Below are the code and all the weights of a small trained network. Each question names an input and a class and asks about switching units off, where a switched-off unit gives its printed mean instead of its output.

import numpy as np


def w(rows, s, z=0):
    codes = np.array(rows[::2]) - 128.0
    scale = np.full(codes.shape[1], s)
    scale[-1] = z or s
    return codes * scale


def f(y):
    return np.maximum(y, 0)


def log_softmax(a):
    a = a - a.max(-1, keepdims=True)
    return a - np.log(np.exp(a).sum(-1, keepdims=True))


def net(x, mask):
    res = np.array(x, float).reshape(1, 5) / 4 @ E
    y = f(res @ A[0][:, :-1].T + A[0][:, -1])
    res = res + np.where(mask, y, B[0][:, -1]) @ B[0][:, :-1]
    return log_softmax(res[-1] @ U[:, :-1].T + U[:, -1])


A, B = {}, {}
E = w([
[165,212,242,199],'x0',
[203,233,39,159],'x1',
[242,34,116,224],'x2',
[127,129,127,129],'x3',
[47,146,94,254],'x4',
],0.0081)
A[0] = w([
[175,196,38,132,130],'n0',
[40,208,136,106,64],'n1',
[72,132,104,207,254],'n2',
[101,139,92,192,183],'n3',
[125,152,178,157,127],'n4',
[44,68,246,53,155],'n5',
[191,40,133,122,159],'n6',
[210,108,133,188,111],'n7',
[179,163,196,171,73],'n8',
[154,175,150,34,149],'n9',
[181,116,217,60,214],'n10',
[71,84,239,99,211],'n11',
[77,116,174,108,117],'n12',
[133,97,141,138,109],'n13',
[86,45,203,135,165],'n14',
[103,114,65,68,114],'n15',
[153,125,154,82,61],'n16',
[175,202,129,133,125],'n17',
[97,190,126,64,124],'n18',
[173,66,74,173,66],'n19',
[140,63,146,167,92],'n20',
[59,129,154,202,188],'n21',
[57,175,174,77,11],'n22',
[211,141,125,20,210],'n23',
[83,17,184,138,136],'n24',
[7,203,125,115,80],'n25',
[203,198,48,96,236],'n26',
[140,169,207,145,33],'n27',
[209,83,155,63,179],'n28',
[55,140,61,182,117],'n29',
[56,38,45,106,198],'n30',
[184,78,177,197,67],'n31',
[159,107,117,193,57],'n32',
[128,197,68,143,206],'n33',
[133,89,60,109,22],'n34',
[189,62,154,226,35],'n35',
[96,98,183,92,180],'n36',
[203,206,222,60,137],'n37',
[123,177,241,178,93],'n38',
[140,162,200,159,145],'n39',
],0.011,0.0024)
B[0] = w([
[38,167,170,147,194],'n0',
[253,147,134,71,189],'n1',
[192,56,163,151,197],'n2',
[174,88,148,165,178],'n3',
[56,66,23,93,164],'n4',
[104,177,116,157,252],'n5',
[145,163,134,137,205],'n6',
[135,175,159,61,198],'n7',
[119,136,47,91,184],'n8',
[165,109,126,153,204],'n9',
[124,88,120,211,219],'n10',
[135,201,75,185,224],'n11',
[132,183,153,169,174],'n12',
[131,185,169,105,149],'n13',
[72,235,139,180,209],'n14',
[121,79,67,115,183],'n15',
[149,48,155,138,162],'n16',
[70,154,74,172,179],'n17',
[226,156,175,94,188],'n18',
[159,184,163,33,192],'n19',
[204,188,165,78,176],'n20',
[173,25,139,230,192],'n21',
[191,127,158,55,189],'n22',
[194,44,153,208,230],'n23',
[107,205,117,151,217],'n24',
[195,150,195,90,199],'n25',
[53,241,154,219,214],'n26',
[59,103,75,46,172],'n27',
[170,102,123,157,212],'n28',
[215,63,112,124,183],'n29',
[105,116,38,126,225],'n30',
[161,141,132,63,196],'n31',
[173,128,148,103,175],'n32',
[113,159,140,176,180],'n33',
[18,112,1,26,167],'n34',
[179,173,140,97,213],'n35',
[151,169,104,156,189],'n36',
[149,82,78,133,222],'n37',
[69,79,43,71,201],'n38',
[46,39,15,78,180],'n39',
],0.0057,0.012)
U = w([
[233,187,218,18,111],'0',
[99,216,154,245,85],'1',
[87,39,43,58,102],'2',
[221,2,186,254,107],'3',
[178,128,146,168,253],'4',
[118,85,229,170,106],'5',
],0.0079,0.0056)

Each question gives the input, the list of numbers given to net, and the class t.
The units are the neurons (one row each of A and B). Each row of codes is followed by its name. A weight is (code - 128) times the scale printed after its matrix; where a second scale follows, it is the last column's (A, B and U).
mask holds one flag per neuron, in row order. A switched-off neuron (its flag False) gives its mean, the last column of its row in B, instead of its output. The means were averaged over made-up inputs and are rounded, as every weight is.
A unit's drop is (log p(t) with every unit on - log p(t) with that unit switched off) / (log p(t) with every unit on - log p(t) with every unit switched off).
The circuit of an input: a set's keep is (log p(t) with only the set's units on - log p(t) with every unit switched off) / (log p(t) with every unit on - log p(t) with every unit switched off). Starting from the 12 units with the biggest drops (on a tie, the unit counted first), units are removed one at a time, each time the one whose removal leaves the highest keep (on an exact tie, the one counted first), for as long as the keep stays at least 0.8.
units of the circuit, in order: the units of the circuit, biggest drop first
unit that matters most: the unit with the biggest drop
k most important neurons: the k neurons with the biggest drops, biggest first
drop when u is switched off: that unit's drop, to one decimal
input [-1,-8,2,6,8], class 1: units of the circuit, in order	(n14)
input [8,8,1,-7,-6], class 1: 2 most important neurons	(n26; n0)
input [-5,1,-1,4,6], class 3: units of the circuit, in order	(n2; n29)
input [-7,6,8,4,0], class 0: units of the circuit, in order	(n19; n7)
input [7,-6,-3,-7,-1], class 2: units of the circuit, in order	(n38; n39)
input [6,-1,-7,-7,3], class 0: 2 most important neurons	(n25; n1)
input [-8,7,3,-7,6], class 2: 2 most important neurons	(n34; n30)
input [-7,5,3,2,7], class 2: 3 most important neurons	(n34; n30; n23)
input [6,-5,-1,-3,-2], class 2: 2 most important neurons	(n38; n39)
input [-2,8,-1,8,-7], class 1: 2 most important neurons	(n26; n0)
input [8,0,8,4,-3], class 0: 2 most important neurons	(n35; n7)
input [-2,-2,-4,-1,3], class 0: units of the circuit, in order	(n25; n1)
input [-7,0,1,-7,8], class 3: 4 most important neurons	(n2; n29; n21; n3)
input [4,-4,-2,-4,7], class 3: units of the circuit, in order	(n21)
input [6,6,-3,3,-8], class 3: 2 most important neurons	(n23; n37)
input [4,-7,-6,-4,-3], class 1: 3 most important neurons	(n11; n5; n14)
input [1,4,6,0,-3], class 0: 2 most important neurons	(n7; n19)
input [-3,8,-6,4,-8], class 1: 2 most important neurons	(n26; n0)
input [0,6,0,-8,-8], class 3: drop when n23 is switched off	0.3
input [-3,-4,-2,-4,7], class 3: unit that matters most	n21
input [-5,-7,-6,-3,6], class 1: drop when n12 is switched off	0.3
input [5,-3,0,1,3], class 2: drop when n11 is switched off	0.0
